Here is a tiny trained network, its code and every weight. The questions are about switching its units off for an input and a class, where a switched-off unit gives its printed mean instead of its output.

import numpy as np


def w(rows, s, z=0):
    codes = np.array(rows[::2]) - 128.0
    scale = np.full(codes.shape[1], s)
    scale[-1] = z or s
    return codes * scale


def f(y):
    return y / 2 * (1 + np.tanh(0.7978845608 * (y + 0.044715 * y**3)))


def log_softmax(a):
    a = a - a.max(-1, keepdims=True)
    return a - np.log(np.exp(a).sum(-1, keepdims=True))


def net(x, mask):
    res = np.array(x, float).reshape(1, 4) / 4 @ E
    y = f(res @ A[0][:, :-1].T + A[0][:, -1])
    res = res + np.where(mask, y, B[0][:, -1]) @ B[0][:, :-1]
    return log_softmax(res[-1] @ U[:, :-1].T + U[:, -1])


A, B = {}, {}
E = w([
[134,6,115],'x0',
[128,129,127],'x1',
[237,154,104],'x2',
[152,120,211],'x3',
],0.011)
A[0] = w([
[111,127,119,105],'n1',
[102,58,191,21],'n2',
[155,130,33,91],'n3',
[213,160,141,38],'n4',
[132,120,113,135],'n5',
[61,95,106,193],'n6',
[146,169,113,128],'n7',
[143,140,120,115],'n8',
[161,121,155,107],'n9',
[165,91,66,124],'n10',
[179,84,73,119],'n11',
[100,128,151,139],'n12',
[123,195,99,115],'n13',
[74,167,225,144],'n14',
[109,137,145,129],'n15',
[137,83,151,149],'n16',
[16,89,91,12],'n17',
[125,103,135,96],'n18',
[137,221,66,2],'n19',
[66,166,8,159],'n20',
[120,95,137,89],'n21',
[140,124,141,114],'n22',
[62,168,51,34],'n23',
[59,107,119,137],'n24',
[198,76,95,104],'n25',
[109,138,133,123],'n26',
[177,155,140,57],'n27',
[169,113,169,107],'n28',
[122,136,129,120],'n29',
[140,164,122,122],'n30',
[58,173,102,41],'n31',
[148,98,59,120],'n32',
[140,5,155,131],'n33',
[132,137,138,106],'n34',
[136,128,105,122],'n35',
[178,97,191,174],'n36',
[121,119,153,115],'n37',
[119,117,101,102],'n38',
[143,115,109,134],'n39',
[249,158,136,128],'n40',
[121,123,133,116],'n41',
[139,103,104,141],'n42',
[121,105,130,111],'n43',
[123,142,132,105],'n44',
[113,210,146,191],'n45',
[118,133,111,125],'n46',
[135,117,124,126],'n47',
],0.014,0.0088)
B[0] = w([
[114,134,126,123],'n1',
[47,93,230,157],'n2',
[206,133,172,182],'n3',
[6,117,155,178],'n4',
[137,135,132,135],'n5',
[66,111,177,213],'n6',
[96,116,119,168],'n7',
[119,126,128,133],'n8',
[112,136,107,141],'n9',
[195,128,169,181],'n10',
[203,131,166,186],'n11',
[137,123,154,149],'n12',
[86,135,71,187],'n13',
[221,115,216,222],'n14',
[138,117,139,138],'n15',
[131,139,97,165],'n16',
[208,180,4,179],'n17',
[104,129,129,125],'n18',
[199,143,52,179],'n19',
[50,137,29,242],'n20',
[93,131,133,131],'n21',
[122,132,125,126],'n22',
[22,112,170,166],'n23',
[68,141,117,182],'n24',
[210,136,149,189],'n25',
[129,125,132,133],'n26',
[64,120,148,148],'n27',
[108,145,98,153],'n28',
[126,129,129,127],'n29',
[97,121,118,156],'n30',
[106,101,188,158],'n31',
[191,135,169,174],'n32',
[81,155,29,228],'n33',
[122,124,130,123],'n34',
[137,127,133,133],'n35',
[79,119,142,206],'n36',
[122,133,143,130],'n37',
[129,144,135,128],'n38',
[146,128,136,141],'n39',
[72,142,41,255],'n40',
[124,127,131,124],'n41',
[147,139,142,151],'n42',
[108,128,127,129],'n43',
[123,129,128,124],'n44',
[100,103,188,250],'n45',
[123,134,123,131],'n46',
[130,128,128,129],'n47',
],0.029,0.0094)
U = w([
[98,129,196,26],'0',
[154,175,118,125],'1',
[219,136,254,255],'2',
],0.0092,0.0007)

Each question gives the input, the list of numbers given to net, and the class t.
The units are the neurons (one row each of A and B). Each row of codes is followed by its name. A weight is (code - 128) times the scale printed after its matrix; where a second scale follows, it is the last column's (A, B and U).
mask holds one flag per neuron, in row order. A switched-off neuron (its flag False) gives its mean, the last column of its row in B, instead of its output. The means were averaged over made-up inputs and are rounded, as every weight is.
A unit's drop is (log p(t) with every unit on - log p(t) with that unit switched off) / (log p(t) with every unit on - log p(t) with every unit switched off).
The circuit of an input: a set's keep is (log p(t) with only the set's units on - log p(t) with every unit switched off) / (log p(t) with every unit on - log p(t) with every unit switched off). Starting from the 12 units with the biggest drops (on a tie, the unit counted first), units are removed one at a time, each time the one whose removal leaves the highest keep (on an exact tie, the one counted first), for as long as the keep stays at least 0.8.
circuit, biggest first: the units of the circuit, biggest drop first
top k neurons: the k neurons with the biggest drops, biggest first
drop when u is switched off: that unit's drop, to one decimal
input [4,5,-7,-8], class 1: circuit, biggest first => (n17)
input [-6,-2,0,-7], class 0: top 3 neurons => (n23 n45 n17)
input [7,-4,2,2], class 1: top 2 neurons => (n33 n14)
input [0,1,-4,6], class 2: top 3 neurons => (n14 n20 n40)
input [-7,3,5,4], class 0: top 2 neurons => (n4 n45)
input [8,-8,2,8], class 1: top 3 neurons => (n33 n45 n16)
input [5,-2,-6,0], class 1: top 3 neurons => (n17 n33 n45)
input [6,6,8,0], class 2: top 3 neurons => (n11 n25 n20)
input [-8,3,8,3], class 0: top 3 neurons => (n4 n45 n27)
input [5,-7,3,8], class 1: top 3 neurons => (n33 n45 n6)
input [3,-8,-5,-1], class 1: top 3 neurons => (n17 n45 n33)
input [7,-1,8,-1], class 2: top 4 neurons => (n11 n25 n10 n20)
input [-6,-8,7,5], class 0: drop when n4 is switched off => 0.3
input [6,6,-8,-3], class 1: drop when n33 is switched off => 0.1
input [-2,1,6,4], class 0: drop when n4 is switched off => 0.4
